Below is a small trained network, with its code and all its weights. Each question gives an input and a target symbol and asks what happens when units are switched off, that is, made to give their printed mean instead of their output.

import numpy as np


def w(rows, s, z=0):
    codes = np.array(rows[::2]) - 128.0
    scale = np.full(codes.shape[1], s)
    scale[-1] = z or s
    return codes * scale


def norm(h):
    return h / np.sqrt((h * h).mean(-1, keepdims=True) + 1e-5)


def f(y):
    return np.maximum(y, 0)


def softmax(a):
    e = np.exp(a - a.max(-1, keepdims=True))
    return e / e.sum(-1, keepdims=True)


def log_softmax(a):
    a = a - a.max(-1, keepdims=True)
    return a - np.log(np.exp(a).sum(-1, keepdims=True))


def net(x, mask):
    ids = ['ΓΞβδεθτω'.index(c) for c in x.split()]
    T = len(ids)
    res = E[ids] + P[:T]
    r = norm(res)
    for j in range(2):
        rows = slice(2 * j, 2 * j + 2)
        q, k, v = (r @ M[0][rows].T for M in (Q, K, V))
        z = softmax(np.where(np.tri(T) > 0, q @ k.T / 2**0.5, -1e9)) @ v
        o = O[0][rows]
        res = res + np.where(mask[j], z, o[:, -1]) @ o[:, :-1]
    y = f(norm(res) @ A[0][:, :-1].T + A[0][:, -1])
    res = res + np.where(mask[2:26], y, B[0][:, -1]) @ B[0][:, :-1]
    return log_softmax(norm(res)[-1] @ U[:, :-1].T + U[:, -1])


Q, K, V, O, A, B = {}, {}, {}, {}, {}, {}
E = w([
[125,5,95,64],'Γ',
[46,31,177,119],'Ξ',
[203,58,162,165],'β',
[147,88,208,198],'δ',
[173,26,88,96],'ε',
[185,42,185,158],'θ',
[212,203,2,134],'τ',
[168,27,140,127],'ω',
],0.015)
P = w([
[160,112,146,210],'0',
[154,172,176,138],'1',
[118,119,48,205],'2',
[166,57,154,91],'3',
[156,193,183,106],'4',
[119,96,31,199],'5',
[156,57,154,60],'6',
[158,204,187,83],'7',
[110,102,27,195],'8',
[141,54,163,55],'9',
[154,226,191,63],'10',
[108,105,21,187],'11',
[79,66,216,5],'12',
[162,225,213,20],'13',
],0.013)
Q[0] = w([
[183,157,59,175],'head 0',
[107,198,41,254],'head 0',
[144,171,98,98],'head 1',
[149,120,178,92],'head 1',
],0.031)
K[0] = w([
[174,15,85,173],'head 0',
[77,64,46,255],'head 0',
[138,65,117,175],'head 1',
[126,93,185,105],'head 1',
],0.024)
V[0] = w([
[254,247,30,182],'head 0',
[61,203,222,234],'head 0',
[129,118,209,59],'head 1',
[145,52,198,124],'head 1',
],0.015)
O[0] = w([
[250,131,95,131,60],'head 0',
[155,56,139,175,31],'head 0',
[157,131,157,145,178],'head 1',
[169,207,148,65,249],'head 1',
],0.02,0.011)
A[0] = w([
[132,94,156,165,123],'neuron 0',
[142,164,229,169,77],'neuron 1',
[107,111,92,155,90],'neuron 2',
[60,126,142,113,188],'neuron 3',
[76,96,168,167,75],'neuron 4',
[65,93,22,218,13],'neuron 5',
[103,73,33,159,173],'neuron 6',
[129,51,159,109,157],'neuron 7',
[83,74,75,128,102],'neuron 8',
[138,84,212,139,3],'neuron 9',
[129,86,113,70,167],'neuron 10',
[85,161,94,113,78],'neuron 11',
[161,115,107,100,168],'neuron 12',
[74,64,61,66,112],'neuron 13',
[100,108,249,113,140],'neuron 14',
[116,222,126,237,110],'neuron 15',
[129,181,155,226,83],'neuron 16',
[95,111,99,139,157],'neuron 17',
[82,166,117,111,128],'neuron 18',
[115,136,158,94,159],'neuron 19',
[103,132,151,148,75],'neuron 20',
[157,130,143,85,36],'neuron 21',
[116,113,56,55,162],'neuron 22',
[122,142,147,81,127],'neuron 23',
],0.018,0.0054)
B[0] = w([
[156,176,106,144,152],'neuron 0',
[66,73,162,79,212],'neuron 1',
[142,83,111,87,151],'neuron 2',
[165,51,119,169,225],'neuron 3',
[193,86,79,201,156],'neuron 4',
[135,2,20,3,193],'neuron 5',
[118,189,51,42,195],'neuron 6',
[124,132,193,129,168],'neuron 7',
[176,134,148,20,175],'neuron 8',
[121,153,203,78,163],'neuron 9',
[112,156,147,181,176],'neuron 10',
[150,155,189,110,191],'neuron 11',
[95,132,98,179,174],'neuron 12',
[52,118,119,251,195],'neuron 13',
[134,217,24,193,255],'neuron 14',
[224,145,118,240,135],'neuron 15',
[111,210,200,109,140],'neuron 16',
[115,97,134,81,164],'neuron 17',
[173,157,79,155,224],'neuron 18',
[153,90,143,108,226],'neuron 19',
[118,109,118,159,135],'neuron 20',
[114,46,116,131,173],'neuron 21',
[117,150,170,54,222],'neuron 22',
[102,51,139,106,228],'neuron 23',
],0.03,0.009)
U = w([
[70,224,92,115,86],'Γ',
[145,125,109,178,253],'Ξ',
[189,42,201,105,133],'β',
[171,167,212,160,184],'δ',
[191,136,176,48,41],'ε',
[38,84,199,103,83],'θ',
[254,175,93,140,154],'τ',
[127,70,47,69,154],'ω',
],0.013,0.0054)

Each question gives the input, a string of symbols that net reads in full, and the target symbol t.
The units are the heads (2 rows each of Q, K, V and O) and the neurons (one row each of A and B). Each row of codes is followed by its name. A weight is (code - 128) times the scale printed after its matrix; where a second scale follows, it is the last column's (O, A, B and U).
mask holds one flag per unit, heads first, then neurons. A switched-off unit (its flag False) gives its mean, the last column of its rows in O or B, instead of its output. The means were averaged over made-up inputs and are rounded, as every weight is.
A unit's drop is (log p(t) with every unit on - log p(t) with that unit switched off) / (log p(t) with every unit on - log p(t) with every unit switched off).
The circuit of an input: a set's keep is (log p(t) with only the set's units on - log p(t) with every unit switched off) / (log p(t) with every unit on - log p(t) with every unit switched off). Starting from the 12 units with the biggest drops (on a tie, the unit counted first), units are removed one at a time, each time the one whose removal leaves the highest keep (on an exact tie, the one counted first), for as long as the keep stays at least 0.8.
units of the circuit, in order: the units of the circuit, biggest drop first
unit that matters most: the unit with the biggest drop
k most important neurons: the k neurons with the biggest drops, biggest first
which heads matter: for each layer, one digit per head in row order, 1 if its drop is at least 0.15 and else 0, layers parted by /
input ω θ δ Ξ Γ β ω, target Γ: unit that matters most -> head 0
input ε τ δ δ Ξ δ Γ β, target β: units of the circuit, in order -> (head 0; neuron 14)
input δ ω τ θ Ξ Γ ε, target Ξ: which heads matter -> 10
input Γ Γ ω δ, target Γ: units of the circuit, in order -> (head 0; neuron 14)
input ω δ Γ δ τ ε Ξ Ξ, target Ξ: units of the circuit, in order -> (head 0; neuron 14; neuron 4; neuron 3)
input Γ θ Γ Γ Γ Γ, target θ: units of the circuit, in order -> (neuron 14; neuron 13; neuron 5)
input ω Ξ Ξ θ, target Ξ: units of the circuit, in order -> (head 0; neuron 14; neuron 4)
input ω Γ ω θ, target Γ: units of the circuit, in order -> (head 0; neuron 14)
input Γ ω Γ ε Γ Γ ε, target Γ: which heads matter -> 10
input Γ Ξ Γ, target θ: which heads matter -> 00
input θ Γ ω δ ε τ ω, target ε: which heads matter -> 10
input Γ Γ τ β δ Γ θ β ω Γ, target β: 4 most important neurons -> (neuron 14; neuron 6; neuron 5; neuron 21)
input θ ε θ, target β: units of the circuit, in order -> (neuron 14; head 0)
input ε β ω δ δ ε β β δ β, target β: units of the circuit, in order -> (head 0; neuron 14; neuron 6)
input τ δ θ Γ β ω δ β Γ Ξ, target β: units of the circuit, in order -> (head 0; neuron 6)
input ε θ θ ω τ Ξ β ω Ξ θ θ ω Ξ, target θ: 3 most important neurons -> (neuron 1; neuron 9; neuron 5)
input Γ Γ Γ τ τ Γ β, target τ: units of the circuit, in order -> (head 0)
input ω Γ ε Γ Γ Γ β ω Ξ Ξ θ Γ δ, target θ: which heads matter -> 11
input θ Γ δ, target δ: which heads matter -> 10
input τ ε τ Γ Γ ω Γ θ β ε, target θ: 3 most important neurons -> (neuron 5; neuron 3; neuron 18)
